Here is a tiny trained network, its code and every weight. The questions are about switching its units off for an input and a target symbol, where a switched-off unit gives its printed mean instead of its output.

import numpy as np


def w(rows, s, z=0):
    codes = np.array(rows[::2]) - 128.0
    scale = np.full(codes.shape[1], s)
    scale[-1] = z or s
    return codes * scale


def norm(h):
    return h / np.sqrt((h * h).mean(-1, keepdims=True) + 1e-5)


def f(y):
    return np.maximum(y, 0)


def softmax(a):
    e = np.exp(a - a.max(-1, keepdims=True))
    return e / e.sum(-1, keepdims=True)


def log_softmax(a):
    a = a - a.max(-1, keepdims=True)
    return a - np.log(np.exp(a).sum(-1, keepdims=True))


def net(x, mask):
    ids = ['αβγεζξστ'.index(c) for c in x.split()]
    T = len(ids)
    res = E[ids] + P[:T]
    u = 0
    for l in range(3):
        r = norm(res)
        for j in range(3):
            rows = slice(2 * j, 2 * j + 2)
            q, k, v = (r @ M[l][rows].T for M in (Q, K, V))
            z = softmax(np.where(np.tri(T) > 0, q @ k.T / 2**0.5, -1e9)) @ v
            o = O[l][rows]
            res = res + np.where(mask[u + j], z, o[:, -1]) @ o[:, :-1]
        u += 3
        y = f(norm(res) @ A[l][:, :-1].T + A[l][:, -1])
        res = res + np.where(mask[u : u + 4], y, B[l][:, -1]) @ B[l][:, :-1]
        u += 4
    return log_softmax(norm(res)[-1] @ U[:, :-1].T + U[:, -1])


Q, K, V, O, A, B = {}, {}, {}, {}, {}, {}
E = w([
[165,161,132,64,72,119,93,49,84],'α',
[171,96,132,110,61,173,98,110,115],'β',
[156,115,161,154,140,175,148,168,120],'γ',
[118,97,148,136,100,120,128,91,104],'ε',
[81,226,105,163,185,96,181,143,111],'ζ',
[181,179,135,103,144,158,144,132,60],'ξ',
[112,147,169,170,171,147,152,156,85],'σ',
[104,102,131,3,254,50,26,135,217],'τ',
],0.017)
P = w([
[81,65,66,133,119,127,135,124,155],'0',
[117,114,92,152,158,138,52,144,91],'1',
[196,155,135,107,165,139,131,109,116],'2',
[160,166,52,122,112,136,201,104,152],'3',
[6,64,103,58,134,204,129,109,180],'4',
[56,86,210,124,68,109,131,132,124],'5',
[155,59,176,233,94,80,94,121,106],'6',
],0.012)
Q[0] = w([
[153,103,135,153,78,212,126,139,79],'L0H1',
[88,145,124,126,164,148,119,134,103],'L0H1',
[194,165,147,245,83,89,100,126,97],'L0H2',
[81,121,198,99,89,131,141,164,67],'L0H2',
[185,125,139,161,77,40,117,168,77],'L0H3',
[88,142,185,112,93,186,133,129,99],'L0H3',
],0.011)
K[0] = w([
[143,158,195,147,91,185,101,143,82],'L0H1',
[120,143,157,86,194,120,116,130,160],'L0H1',
[151,155,117,150,60,123,237,110,124],'L0H2',
[192,146,193,150,127,126,111,108,125],'L0H2',
[146,129,125,127,79,179,246,76,109],'L0H3',
[192,71,192,92,158,108,103,131,102],'L0H3',
],0.012)
V[0] = w([
[111,151,61,194,38,117,204,131,120],'L0H1',
[112,104,55,26,157,2,60,113,120],'L0H1',
[209,143,113,112,76,217,117,221,168],'L0H2',
[227,150,128,52,113,138,103,163,195],'L0H2',
[68,208,172,47,144,107,49,155,179],'L0H3',
[115,167,110,232,201,112,237,161,163],'L0H3',
],0.0067)
O[0] = w([
[47,35,110,138,61,215,35,164,57,96],'L0H1',
[168,149,172,95,75,151,170,207,140,47],'L0H1',
[120,33,124,77,252,158,113,225,2,63],'L0H2',
[101,155,16,84,136,36,76,104,152,10],'L0H2',
[103,80,170,202,77,24,114,196,46,1],'L0H3',
[132,196,140,87,115,160,104,250,174,90],'L0H3',
],0.0064,0.0043)
A[0] = w([
[157,139,102,86,161,42,58,146,253,1],'L0N1',
[52,126,163,206,160,113,114,146,145,87],'L0N2',
[118,218,161,160,118,63,132,217,106,205],'L0N3',
[171,113,49,169,156,133,101,72,98,193],'L0N4',
],0.0071,0.0019)
B[0] = w([
[161,165,182,111,117,33,145,176,245,148],'L0N1',
[160,23,194,114,144,136,97,147,146,225],'L0N2',
[149,109,115,150,120,108,159,68,65,198],'L0N3',
[118,128,110,151,62,86,144,99,86,253],'L0N4',
],0.012,0.0043)
Q[1] = w([
[52,97,136,103,105,63,95,101,68],'L1H1',
[194,124,66,228,132,176,62,89,88],'L1H1',
[57,193,56,6,166,177,219,192,209],'L1H2',
[48,73,209,2,101,107,156,141,86],'L1H2',
[78,16,157,101,80,43,90,225,179],'L1H3',
[168,183,128,120,120,59,214,125,57],'L1H3',
],0.0078)
K[1] = w([
[195,125,144,107,145,98,187,129,108],'L1H1',
[89,151,26,139,75,146,216,50,94],'L1H1',
[139,61,165,168,117,176,110,132,61],'L1H2',
[187,113,178,168,193,67,112,101,76],'L1H2',
[172,173,140,148,117,125,182,115,2],'L1H3',
[110,152,126,71,106,96,198,155,187],'L1H3',
],0.0095)
V[1] = w([
[171,176,122,104,158,70,161,60,107],'L1H1',
[144,80,237,95,182,144,128,184,87],'L1H1',
[183,79,179,116,204,99,4,90,240],'L1H2',
[192,86,27,24,106,207,157,77,176],'L1H2',
[183,134,116,93,80,63,218,70,188],'L1H3',
[180,254,147,71,114,49,176,242,68],'L1H3',
],0.006)
O[1] = w([
[180,123,179,126,156,170,64,189,129,154],'L1H1',
[188,196,118,160,123,121,99,107,117,104],'L1H1',
[89,40,164,11,66,190,122,230,89,84],'L1H2',
[33,189,169,92,135,108,79,143,146,170],'L1H2',
[128,142,151,217,139,95,60,114,136,137],'L1H3',
[174,116,126,135,158,131,73,50,121,2],'L1H3',
],0.011,0.0077)
A[1] = w([
[162,97,122,74,170,143,62,135,53,251],'L1N1',
[71,126,127,231,241,69,217,178,57,243],'L1N2',
[57,254,148,109,198,59,173,80,87,42],'L1N3',
[150,136,144,226,91,72,80,123,109,234],'L1N4',
],0.0064,0.0015)
B[1] = w([
[52,105,55,131,156,184,118,206,164,155],'L1N1',
[171,126,110,46,78,107,142,57,124,255],'L1N2',
[82,71,126,200,163,213,86,108,151,214],'L1N3',
[133,191,138,70,195,108,86,255,112,215],'L1N4',
],0.0085,0.0072)
Q[2] = w([
[99,108,83,51,97,86,191,70,116],'L2H1',
[130,225,82,2,99,129,118,108,183],'L2H1',
[169,232,124,65,73,177,118,193,97],'L2H2',
[143,109,63,136,35,180,126,126,116],'L2H2',
[81,70,72,171,140,133,49,162,82],'L2H3',
[179,58,174,42,101,144,65,108,141],'L2H3',
],0.0084)
K[2] = w([
[134,87,106,146,130,133,133,110,113],'L2H1',
[88,177,118,158,107,202,137,116,110],'L2H1',
[122,106,104,158,214,68,185,156,231],'L2H2',
[154,165,121,114,89,111,99,180,208],'L2H2',
[127,77,143,23,177,10,106,118,96],'L2H3',
[154,233,143,103,255,90,149,168,201],'L2H3',
],0.0094)
V[2] = w([
[140,161,102,87,100,86,166,93,205],'L2H1',
[97,215,102,55,129,67,143,165,173],'L2H1',
[147,46,150,193,140,185,116,135,65],'L2H2',
[134,252,143,46,139,139,51,180,99],'L2H2',
[151,203,254,144,101,192,172,111,204],'L2H3',
[131,171,70,209,183,247,132,194,102],'L2H3',
],0.0072)
O[2] = w([
[147,61,146,162,194,76,120,94,203,135],'L2H1',
[134,83,110,122,241,128,150,153,192,124],'L2H1',
[138,158,187,175,88,255,150,170,181,112],'L2H2',
[76,221,169,122,114,69,122,120,103,90],'L2H2',
[101,143,241,217,127,134,77,159,168,255],'L2H3',
[191,137,93,187,198,147,103,219,142,116],'L2H3',
],0.0093,0.0046)
A[2] = w([
[202,79,173,95,168,162,192,250,155,214],'L2N1',
[111,129,85,125,191,146,85,169,110,79],'L2N2',
[165,178,189,178,149,57,121,162,187,71],'L2N3',
[196,171,148,153,31,185,173,254,138,2],'L2N4',
],0.009,0.0026)
B[2] = w([
[155,143,187,123,109,109,91,228,80,255],'L2N1',
[79,141,80,157,183,173,103,141,182,144],'L2N2',
[184,45,50,73,69,195,171,90,164,201],'L2N3',
[171,202,177,172,67,229,112,187,7,231],'L2N4',
],0.011,0.0083)
U = w([
[109,203,140,121,90,19,101,79,94,195],'α',
[126,50,3,60,74,167,174,105,84,130],'β',
[91,116,22,66,180,140,156,236,162,113],'γ',
[68,104,149,156,79,180,144,98,239,3],'ε',
[248,80,43,223,98,103,134,75,131,107],'ζ',
[107,152,44,188,203,157,2,133,152,29],'ξ',
[189,154,146,134,69,168,110,189,78,190],'σ',
[187,105,98,71,118,47,127,177,206,200],'τ',
],0.0079,0.0021)

Each question gives the input, a string of symbols that net reads in full, and the target symbol t.
The units are the heads (2 rows each of Q, K, V and O) and the neurons (one row each of A and B). Each row of codes is followed by its name. A weight is (code - 128) times the scale printed after its matrix; where a second scale follows, it is the last column's (O, A, B and U).
mask holds one flag per unit, layer by layer, with each layer's heads first. A switched-off unit (its flag False) gives its mean, the last column of its rows in O or B, instead of its output. The means were averaged over made-up inputs and are rounded, as every weight is.
A unit's drop is (log p(t) with every unit on - log p(t) with that unit switched off) / (log p(t) with every unit on - log p(t) with every unit switched off).
The circuit of an input: a set's keep is (log p(t) with only the set's units on - log p(t) with every unit switched off) / (log p(t) with every unit on - log p(t) with every unit switched off). Starting from the 12 units with the biggest drops (on a tie, the unit counted first), units are removed one at a time, each time the one whose removal leaves the highest keep (on an exact tie, the one counted first), for as long as the keep stays at least 0.8.
circuit, biggest first: the units of the circuit, biggest drop first
k most important neurons of layer l: the k neurons of layer l with the biggest drops, biggest first
which heads matter: for each layer, one digit per head in row order, 1 if its drop is at least 0.15 and else 0, layers parted by /
input β ξ σ γ, target β: circuit, biggest first => L0H2; L2H3
input τ σ σ σ ζ, target ζ: which heads matter => 101 / 001 / 000
input β ε α σ, target β: circuit, biggest first => L2H3; L0H2
input ε σ ξ α, target ε: which heads matter => 000 / 010 / 000
input ε σ β ε ε ξ, target β: which heads matter => 011 / 000 / 000
input σ ε σ β σ ζ ε, target β: which heads matter => 010 / 000 / 000
input σ ε σ ε σ σ ζ, target ε: which heads matter => 001 / 000 / 000
input α τ β, target β: circuit, biggest first => L2H3
input ξ α ξ ε σ ξ β, target ε: circuit, biggest first => L1H2; L2N4; L2N1
input ξ σ ε, target ξ: circuit, biggest first => L1N3; L0N2; L1H2
input γ ζ ε σ σ, target ζ: which heads matter => 001 / 111 / 000
input β σ ε γ σ ε ε, target γ: circuit, biggest first => L0H2; L0H3; L1N1
input ξ α ε ξ σ, target α: circuit, biggest first => L0H3; L2H2
input α σ σ ζ ε σ β, target ζ: which heads matter => 101 / 010 / 000
input α α γ ξ, target α: most important neuron of layer 0 => L0N4
input σ γ σ ξ ε, target γ: which heads matter => 101 / 000 / 000
input ε α ε σ γ, target α: which heads matter => 001 / 000 / 000
input ε σ σ ζ ε σ ε, target ζ: which heads matter => 000 / 010 / 000
input ζ ζ σ σ α, target ζ: which heads matter => 001 / 010 / 000
input ε ξ σ α σ, target ξ: which heads matter => 110 / 101 / 000
input ε α ε, target ε: which heads matter => 000 / 000 / 000
input ε σ ξ α ζ β, target ξ: which heads matter => 010 / 101 / 000
input γ ε σ α, target γ: 2 most important neurons of layer 1 => L1N2; L1N3
input β σ σ ξ ζ, target σ: 2 most important neurons of layer 1 => L1N3; L1N4
input γ σ σ σ, target γ: most important neuron of layer 0 => L0N2
input σ τ β, target β: 2 most important neurons of layer 0 => L0N4; L0N3
input σ σ α σ σ ξ, target α: most important neuron of layer 1 => L1N3
input σ α ξ σ σ ξ, target ξ: 2 most important neurons of layer 1 => L1N3; L1N1
